Below is a small trained network, with its code and all its weights. Each question gives an input and a class and asks what happens when units are switched off, that is, made to give their printed mean instead of their output.

import numpy as np


def w(rows, s, z=0):
    codes = np.array(rows[::2]) - 128.0
    scale = np.full(codes.shape[1], s)
    scale[-1] = z or s
    return codes * scale


def norm(h):
    return h / np.sqrt((h * h).mean(-1, keepdims=True) + 1e-5)


def f(y):
    return np.maximum(y, 0)


def log_softmax(a):
    a = a - a.max(-1, keepdims=True)
    return a - np.log(np.exp(a).sum(-1, keepdims=True))


def net(x, mask):
    res = np.array(x, float).reshape(1, 3) / 4 @ E
    u = 0
    for l in range(4):
        y = f(norm(res) @ A[l][:, :-1].T + A[l][:, -1])
        res = res + np.where(mask[u : u + 3], y, B[l][:, -1]) @ B[l][:, :-1]
        u += 3
    return log_softmax(norm(res)[-1] @ U[:, :-1].T + U[:, -1])


A, B = {}, {}
E = w([
[164,79,2,102,174,172,95,191],'x0',
[31,65,81,149,80,49,93,86],'x1',
[106,174,90,219,123,86,136,102],'x2',
],0.0035)
A[0] = w([
[221,65,173,122,135,179,171,166,251],'0.n1',
[218,103,223,177,65,89,197,139,242],'0.n2',
[134,4,179,37,45,168,62,133,31],'0.n3',
],0.0039,0.0014)
B[0] = w([
[253,165,27,109,203,70,219,55,251],'0.n1',
[228,135,81,153,154,41,251,226,247],'0.n2',
[172,61,239,216,170,249,63,22,213],'0.n3',
],0.0037,0.0035)
A[1] = w([
[96,224,99,237,138,135,48,101,59],'1.n1',
[155,152,145,223,193,109,104,134,86],'1.n2',
[186,107,57,122,155,204,51,255,1],'1.n3',
],0.0054,0.00075)
B[1] = w([
[192,36,179,141,173,233,160,73,224],'1.n1',
[144,93,136,3,155,221,97,114,229],'1.n2',
[152,85,169,78,72,32,217,159,253],'1.n3',
],0.0058,0.0034)
A[2] = w([
[2,46,132,144,75,107,49,109,36],'2.n1',
[110,202,202,131,90,109,129,106,3],'2.n2',
[179,60,142,39,152,123,200,114,141],'2.n3',
],0.0066,0.0029)
B[2] = w([
[199,254,61,63,208,171,180,246,162],'2.n1',
[144,22,137,121,74,93,134,183,139],'2.n2',
[5,150,123,191,110,146,47,122,250],'2.n3',
],0.0055,0.011)
A[3] = w([
[119,103,153,83,159,172,75,102,71],'3.n1',
[109,2,28,84,56,91,180,115,247],'3.n2',
[131,194,235,119,56,11,117,57,82],'3.n3',
],0.0044,0.0011)
B[3] = w([
[135,132,131,180,168,185,130,100,216],'3.n1',
[105,82,253,105,123,106,170,150,254],'3.n2',
[83,24,143,76,97,80,127,169,230],'3.n3',
],0.0076,0.0024)
U = w([
[44,40,199,91,85,28,205,232,239],'0',
[180,193,75,94,223,152,193,211,243],'1',
[99,58,178,187,207,177,111,79,232],'2',
[65,187,118,203,115,134,53,100,52],'3',
[230,121,23,92,40,11,94,48,4],'4',
[180,160,42,113,46,47,3,77,4],'5',
],0.0065,0.004)

Each question gives the input, the list of numbers given to net, and the class t.
The units are the neurons (one row each of A and B). Each row of codes is followed by its name. A weight is (code - 128) times the scale printed after its matrix; where a second scale follows, it is the last column's (A, B and U).
mask holds one flag per neuron, layer by layer. A switched-off neuron (its flag False) gives its mean, the last column of its row in B, instead of its output. The means were averaged over made-up inputs and are rounded, as every weight is.
A unit's drop is (log p(t) with every unit on - log p(t) with that unit switched off) / (log p(t) with every unit on - log p(t) with every unit switched off).
The circuit of an input: a set's keep is (log p(t) with only the set's units on - log p(t) with every unit switched off) / (log p(t) with every unit on - log p(t) with every unit switched off). Starting from all 12 units, units are removed one at a time, each time the one whose removal leaves the highest keep (on an exact tie, the one counted first), for as long as the keep stays at least 0.8.
circuit, biggest first: the units of the circuit, biggest drop first
top k neurons: the k neurons with the biggest drops, biggest first
k most important neurons of layer l: the k neurons of layer l with the biggest drops, biggest first
drop of u: that unit's drop, to one decimal
input [-7,-6,6], class 0: circuit, biggest first : [3.n3]
input [5,7,1], class 1: circuit, biggest first : [2.n1; 0.n2; 0.n1]
input [-4,-5,-1], class 1: circuit, biggest first : [0.n2; 3.n2]
input [-2,7,-6], class 1: top 3 neurons : [2.n1; 1.n1; 2.n3]
input [0,-2,1], class 3: top 2 neurons : [2.n1; 2.n3]
input [8,-7,-8], class 0: top 3 neurons : [1.n3; 2.n1; 3.n2]
input [5,-1,5], class 0: top 3 neurons : [1.n3; 0.n3; 3.n2]
input [3,8,4], class 1: top 2 neurons : [2.n1; 2.n3]
input [1,4,6], class 2: 2 most important neurons of layer 1 : [1.n1; 1.n3]
input [3,-2,-6], class 2: 2 most important neurons of layer 0 : [0.n3; 0.n1]
input [5,8,1], class 1: top 2 neurons : [2.n1; 0.n2]
input [-3,3,-4], class 2: top 2 neurons : [0.n3; 1.n3]
input [-2,8,5], class 1: top 2 neurons : [2.n1; 2.n3]
input [3,6,4], class 1: 2 most important neurons of layer 0 : [0.n1; 0.n3]
input [-4,5,4], class 1: most important neuron of layer 0 : [0.n1]
input [8,-1,-7], class 0: top 2 neurons : [1.n3; 3.n2]
input [4,-2,-2], class 0: top 2 neurons : [1.n3; 1.n1]
input [1,5,-5], class 1: 2 most important neurons of layer 2 : [2.n1; 2.n3]
input [7,5,4], class 0: top 2 neurons : [3.n2; 1.n3]
input [-8,-6,7], class 0: top neuron : [0.n2]
input [-3,1,3], class 3: 2 most important neurons of layer 1 : [1.n2; 1.n3]
input [8,-8,0], class 0: 2 most important neurons of layer 0 : [0.n3; 0.n2]
input [7,-3,-2], class 0: drop of 1.n3 : 1.3
input [-2,2,-7], class 2: drop of 3.n3 : 0.0
input [-2,2,-6], class 2: drop of 0.n3 : 0.6
input [8,-2,-5], class 0: drop of 1.n3 : 1.7
input [-5,6,1], class 1: most important neuron of layer 0 : [0.n1]
